B =
array([[125, 107, 115,  89,  82, 113],
       [ 82, 124,  91,  94, 106, 113],
       [ 65,  58,  87, 106, 108, 111],
       [ 93,  53,  88,  99, 107,  84],
       [ 70,  99,  91,  99, 105, 111],
       [ 66,  53,  79, 107, 115, 109],
       [ 88,  62, 106, 101,  90, 105],
       [ 90, 107, 116,  96,  82, 121],
       [111,  73,  77,  91, 118,  73],
       [ 93,  50,  71,  99, 123,  86],
       [108, 120, 116,  93,  81, 134],
       [124, 106, 116,  90,  81, 115],
       [ 77, 122,  90,  96, 106, 122],
       [119,  96, 114,  90,  83, 100]])
The entry directly below the largest entry is 115
The first entry, reading row by row -> 125
Which number is the 1st entry on the diagonal from the top-right corner?
Answer: 113
Which number is the smallest entry in the first row?
Answer: 82
Which number is the fourth entry in reading order?
Answer: 89
The last entry in the row that holds the smallest entry is 86
The entry in the bottom-right corner: 100
Which number is the entry directly above the smallest entry?
Answer: 73
The largest entry in the last row is 119
Which number is the entry directly below 86?
Answer: 134
Which number is the fifth-last entry, reading row by row?
Answer: 96
Which number is the entry just right of the smallest entry?
Answer: 71
The entry just left of 84 is 107
Which number is the smallest entry in the last column?
Answer: 73
The second entry, reading row by row -> 107
The entry just right of 79 is 107
The smallest entry in the first column is 65
The second entry on the diagonal from the top-right corner -> 106
The smallest entry in the last row: 83
Which number is the entry directly below 109?
Answer: 105
Which number is the first entry in the row that holds the largest entry?
Answer: 108
Which number is the fourth entry from the end, reading row by row?
Answer: 114
Which number is the entry just left of the largest entry?
Answer: 81
The first entry of the smallest entry's row -> 93
Which number is the entry directly below 94?
Answer: 106

x =
101	102	88	94	101	104	102	101	100	94	108	108	100	111
104	107	68	82	111	111	107	104	92	84	123	123	98	134
93	97	94	90	100	102	97	99	105	90	96	96	102	105
94	98	96	90	106	102	98	101	98	90	97	97	100	107
112	111	55	86	95	114	111	101	103	92	137	137	99	134
101	101	97	99	100	101	101	100	100	99	102	102	100	102
98	101	83	89	98	105	101	99	104	90	107	107	101	113
100	100	99	99	103	100	100	101	98	98	100	100	100	102
Rows and columns are numbered from 0.
What is the entry at row 2, column 0?
Answer: 93
The entry in the bottom-right corner -> 102
The entry in row 1 and column 0: 104
What is the entry in the top-left corner?
Answer: 101
The entry in row 0 and column 1 -> 102
The entry just right of 93 -> 97
What is the top-right entry?
Answer: 111
What is the top entry of the column that holds the smallest entry?
Answer: 88
What is the bottom-left entry?
Answer: 100
The entry directly above 83: 97
The entry in row 2 and column 2: 94
The bottom entry of the column that holds the smallest entry is 99
What is the entry just left of the smallest entry?
Answer: 111
The entry in row 1 and column 1 is 107

[[ 80 141 102 150  88 154 110  55  78 111 152 141]
 [113  48  86  75 120 118  81  96 139  58  66 120]
 [133  63 116 151  69 113 134  63 111  87 142 147]
 [ 55 125 147 143 146  99 131  61 135  90 107  81]
 [ 87 138  98 104 153  76 123  82 125 125  68  85]
 [ 66  75  88  61 111  69 148  84 108 102  63  85]
 [ 61  84 112  94  48 101 116  53  50 122  59 113]
 [ 81  70 140  94  77  61 117  86  47  75 105 151]
 [ 83 112 142 145  71 127  79 134 112 121 125 121]
 [ 66  59  67 106  93 105 105 143  95 137 142 101]
 [154  81 146 146 145  60 148  77 101 119  85  97]
 [ 78  50 150  72 149 124 136  61  71  53  55 139]
 [ 78  95  53 140 122 134  92  58 129 102 153  64]]
Counting starts at 0.
Read off the entry in row 0 and column 0.
80
Read off the entry in the bottom-left corner.
78
Read off the bottom-right entry.
64
Read off the entry in row 2 and column 1.
63
The entry at row 2, column 0: 133
Read off the entry just right of 135.
90
Read off the entry directly above 123.
131
Read off the entry in row 0 and column 2.
102
The entry just left of 123 is 76
Read off the entry directly below the smallest entry.
112
The entry just right of the smallest entry -> 75
Read off the entry in row 1 and column 1.
48
The entry directly below 117 is 79
The bottom entry of the column that holds the smallest entry -> 129
Read off the entry directly above 129.
71
The entry at row 1, column 2: 86
The smallest entry: 47
